Below are the code and all the weights of a small trained network. Each question names an input and a class and asks about switching units off, where a switched-off unit gives its printed mean instead of its output.

import numpy as np


def w(rows, s, z=0):
    codes = np.array(rows[::2]) - 128.0
    scale = np.full(codes.shape[1], s)
    scale[-1] = z or s
    return codes * scale


def norm(h):
    return h / np.sqrt((h * h).mean(-1, keepdims=True) + 1e-5)


def f(y):
    return np.maximum(y, 0)


def log_softmax(a):
    a = a - a.max(-1, keepdims=True)
    return a - np.log(np.exp(a).sum(-1, keepdims=True))


def net(x, mask):
    res = np.array(x, float).reshape(1, 8) / 4 @ E
    u = 0
    for l in range(2):
        y = f(norm(res) @ A[l][:, :-1].T + A[l][:, -1])
        res = res + np.where(mask[u : u + 16], y, B[l][:, -1]) @ B[l][:, :-1]
        u += 16
    return log_softmax(norm(res)[-1] @ U[:, :-1].T + U[:, -1])


A, B = {}, {}
E = w([
[180,136,131,115,106,124,127,122,142,127],'x0',
[136,80,162,134,109,154,167,110,122,124],'x1',
[83,211,165,85,46,147,103,1,85,195],'x2',
[198,156,184,151,193,208,98,134,25,197],'x3',
[104,123,113,135,125,157,149,146,118,147],'x4',
[130,119,163,143,109,115,126,164,139,130],'x5',
[82,133,135,148,108,143,129,224,132,164],'x6',
[154,46,50,75,50,22,95,157,11,217],'x7',
],0.008)
A[0] = w([
[90,136,110,114,106,68,193,118,175,118,255],'L0N0',
[103,202,163,190,116,175,109,109,180,136,110],'L0N1',
[80,2,83,70,84,157,142,115,134,93,179],'L0N2',
[148,97,133,155,90,89,146,116,28,147,126],'L0N3',
[55,96,112,94,217,80,149,119,140,123,179],'L0N4',
[112,149,135,158,82,140,178,213,108,133,174],'L0N5',
[45,187,176,83,15,109,178,68,180,130,129],'L0N6',
[156,194,182,210,206,231,76,116,114,96,115],'L0N7',
[168,96,185,90,149,138,102,116,158,97,86],'L0N8',
[150,128,108,174,177,139,140,153,190,88,67],'L0N9',
[157,127,61,123,99,51,160,122,54,129,224],'L0N10',
[94,169,141,148,82,122,125,67,137,187,194],'L0N11',
[91,138,159,142,118,183,152,149,201,18,132],'L0N12',
[110,165,144,153,112,147,87,79,124,220,119],'L0N13',
[85,222,175,154,159,107,224,90,235,143,92],'L0N14',
[112,68,93,101,115,49,144,118,72,169,198],'L0N15',
],0.0082,0.0037)
B[0] = w([
[98,164,13,113,86,85,97,46,193,89,237],'L0N0',
[150,103,155,65,125,119,93,97,85,47,209],'L0N1',
[157,200,110,138,102,39,92,175,134,123,219],'L0N2',
[105,120,108,95,163,167,93,140,186,181,198],'L0N3',
[204,137,158,107,117,117,130,144,173,143,188],'L0N4',
[161,153,103,112,149,89,88,49,117,71,188],'L0N5',
[97,81,45,108,215,176,41,83,106,57,244],'L0N6',
[174,105,147,213,30,141,130,168,72,66,250],'L0N7',
[106,129,86,110,130,157,151,182,118,140,155],'L0N8',
[116,80,161,75,88,138,220,223,156,175,199],'L0N9',
[65,83,156,171,105,56,155,199,116,138,234],'L0N10',
[115,141,158,45,113,196,21,65,118,74,213],'L0N11',
[124,183,79,95,158,109,172,92,166,212,255],'L0N12',
[111,68,186,120,100,101,190,106,162,164,198],'L0N13',
[159,61,87,77,233,126,26,62,78,124,239],'L0N14',
[113,86,157,151,28,149,108,255,105,157,238],'L0N15',
],0.0071,0.0078)
A[1] = w([
[184,209,101,50,190,123,137,83,211,133,175],'L1N0',
[170,159,161,160,139,162,209,163,103,105,4],'L1N1',
[162,100,109,153,149,116,165,186,121,100,195],'L1N2',
[164,167,202,135,177,222,149,128,125,79,173],'L1N3',
[117,152,107,76,207,96,158,94,167,113,62],'L1N4',
[174,78,150,160,36,93,207,104,62,114,197],'L1N5',
[185,198,134,209,137,179,219,152,136,80,108],'L1N6',
[123,51,155,115,227,178,108,157,75,185,196],'L1N7',
[85,119,105,175,106,49,103,227,101,151,81],'L1N8',
[181,112,125,165,130,135,122,197,16,201,223],'L1N9',
[121,166,41,54,169,173,250,107,213,56,82],'L1N10',
[76,133,138,143,76,111,151,45,132,242,97],'L1N11',
[150,112,233,101,165,101,132,141,83,218,138],'L1N12',
[89,151,191,109,135,156,141,87,32,193,110],'L1N13',
[111,224,254,135,110,164,113,78,70,124,24],'L1N14',
[133,91,114,72,128,64,67,146,219,104,184],'L1N15',
],0.0084,0.0036)
B[1] = w([
[82,132,221,198,201,156,141,213,172,150,200],'L1N0',
[74,165,55,113,200,149,202,121,84,64,149],'L1N1',
[165,155,82,172,188,75,139,138,93,117,185],'L1N2',
[73,141,97,154,50,96,189,151,67,64,183],'L1N3',
[98,150,160,145,184,188,159,137,164,203,169],'L1N4',
[90,183,108,163,161,139,80,161,173,110,185],'L1N5',
[104,254,121,143,77,124,128,192,19,92,163],'L1N6',
[242,74,142,122,174,74,108,136,110,168,180],'L1N7',
[186,156,115,124,113,165,199,22,151,70,213],'L1N8',
[130,93,143,147,237,118,132,34,158,136,210],'L1N9',
[64,169,243,135,155,165,106,161,190,205,203],'L1N10',
[89,157,138,54,82,76,29,157,208,164,150],'L1N11',
[145,154,116,42,220,84,119,74,143,227,163],'L1N12',
[206,205,221,54,54,106,140,118,143,116,164],'L1N13',
[194,105,213,92,49,163,196,207,149,123,162],'L1N14',
[78,109,112,174,77,210,181,136,107,151,244],'L1N15',
],0.0078,0.011)
U = w([
[70,155,162,169,141,196,188,191,210,154,214],'0',
[165,170,125,188,155,132,209,183,79,60,217],'1',
[66,130,122,86,194,181,61,46,167,60,48],'2',
[200,132,210,89,60,189,130,98,69,65,133],'3',
[143,102,38,185,58,38,195,160,172,93,193],'4',
[235,45,80,162,204,89,160,96,88,185,47],'5',
[61,62,44,75,2,122,86,87,136,140,4],'6',
[171,112,177,53,80,64,82,80,130,184,160],'7',
],0.012,0.0031)

Each question gives the input, the list of numbers given to net, and the class t.
The units are the neurons (one row each of A and B). Each row of codes is followed by its name. A weight is (code - 128) times the scale printed after its matrix; where a second scale follows, it is the last column's (A, B and U).
mask holds one flag per neuron, layer by layer. A switched-off neuron (its flag False) gives its mean, the last column of its row in B, instead of its output. The means were averaged over made-up inputs and are rounded, as every weight is.
A unit's drop is (log p(t) with every unit on - log p(t) with that unit switched off) / (log p(t) with every unit on - log p(t) with every unit switched off).
The circuit of an input: a set's keep is (log p(t) with only the set's units on - log p(t) with every unit switched off) / (log p(t) with every unit on - log p(t) with every unit switched off). Starting from the 12 units with the biggest drops (on a tie, the unit counted first), units are removed one at a time, each time the one whose removal leaves the highest keep (on an exact tie, the one counted first), for as long as the keep stays at least 0.8.
units of the circuit, in order: the units of the circuit, biggest drop first
most important unit: the unit with the biggest drop
k most important neurons: the k neurons with the biggest drops, biggest first
k most important neurons of layer l: the k neurons of layer l with the biggest drops, biggest first
drop of u: that unit's drop, to one decimal
input [-1,-7,0,1,2,-8,0,-2], class 1: units of the circuit, in order -> [L0N7]
input [5,-3,6,1,-2,4,-3,-3], class 3: 2 most important neurons -> [L0N0; L0N7]
input [2,0,7,2,-3,-1,1,-1], class 3: units of the circuit, in order -> [L1N14; L0N12]
input [2,4,0,3,-5,6,0,0], class 1: 3 most important neurons -> [L0N14; L0N7; L0N6]
input [-4,-4,-8,-7,-4,4,2,-1], class 0: 2 most important neurons -> [L1N10; L0N7]
input [-1,3,5,0,2,-2,4,-8], class 2: 2 most important neurons -> [L0N6; L0N14]
input [-7,3,-2,1,-8,5,5,6], class 5: 2 most important neurons of layer 0 -> [L0N0; L0N7]
input [0,-4,-5,0,4,-5,-3,7], class 4: 3 most important neurons -> [L0N14; L0N10; L0N2]
input [8,-8,-8,1,0,7,1,-5], class 1: units of the circuit, in order -> [L0N7; L1N2]
input [-7,-7,3,1,7,2,-1,-8], class 3: 2 most important neurons -> [L0N7; L0N0]
input [-7,8,0,1,-6,-7,8,5], class 5: 2 most important neurons of layer 1 -> [L1N9; L1N8]
input [-7,-8,1,-1,0,0,7,-5], class 2: 2 most important neurons -> [L0N14; L0N1]
input [2,6,0,7,6,-6,-1,-8], class 1: 2 most important neurons of layer 0 -> [L0N7; L0N11]
input [4,0,-3,-1,-6,-1,1,7], class 4: most important unit -> L0N14
input [-6,-4,0,-5,8,8,-6,8], class 4: 2 most important neurons of layer 0 -> [L0N10; L0N2]
input [-7,6,6,8,8,-2,1,1], class 7: 2 most important neurons of layer 1 -> [L1N12; L1N11]
input [1,6,-6,6,3,1,-6,-1], class 1: 2 most important neurons of layer 0 -> [L0N14; L0N7]
input [-7,-7,-7,4,5,5,6,1], class 5: 2 most important neurons of layer 1 -> [L1N9; L1N7]
input [7,-1,-6,3,5,-6,-6,-5], class 1: drop of L0N7 -> 0.7
input [6,-5,-8,-8,5,4,-2,0], class 0: drop of L1N10 -> 0.5
input [4,6,-7,4,-6,4,7,-8], class 1: drop of L0N7 -> 0.1
input [-5,8,-7,4,0,-8,5,-6], class 1: most important neuron of layer 0 -> [L0N7]
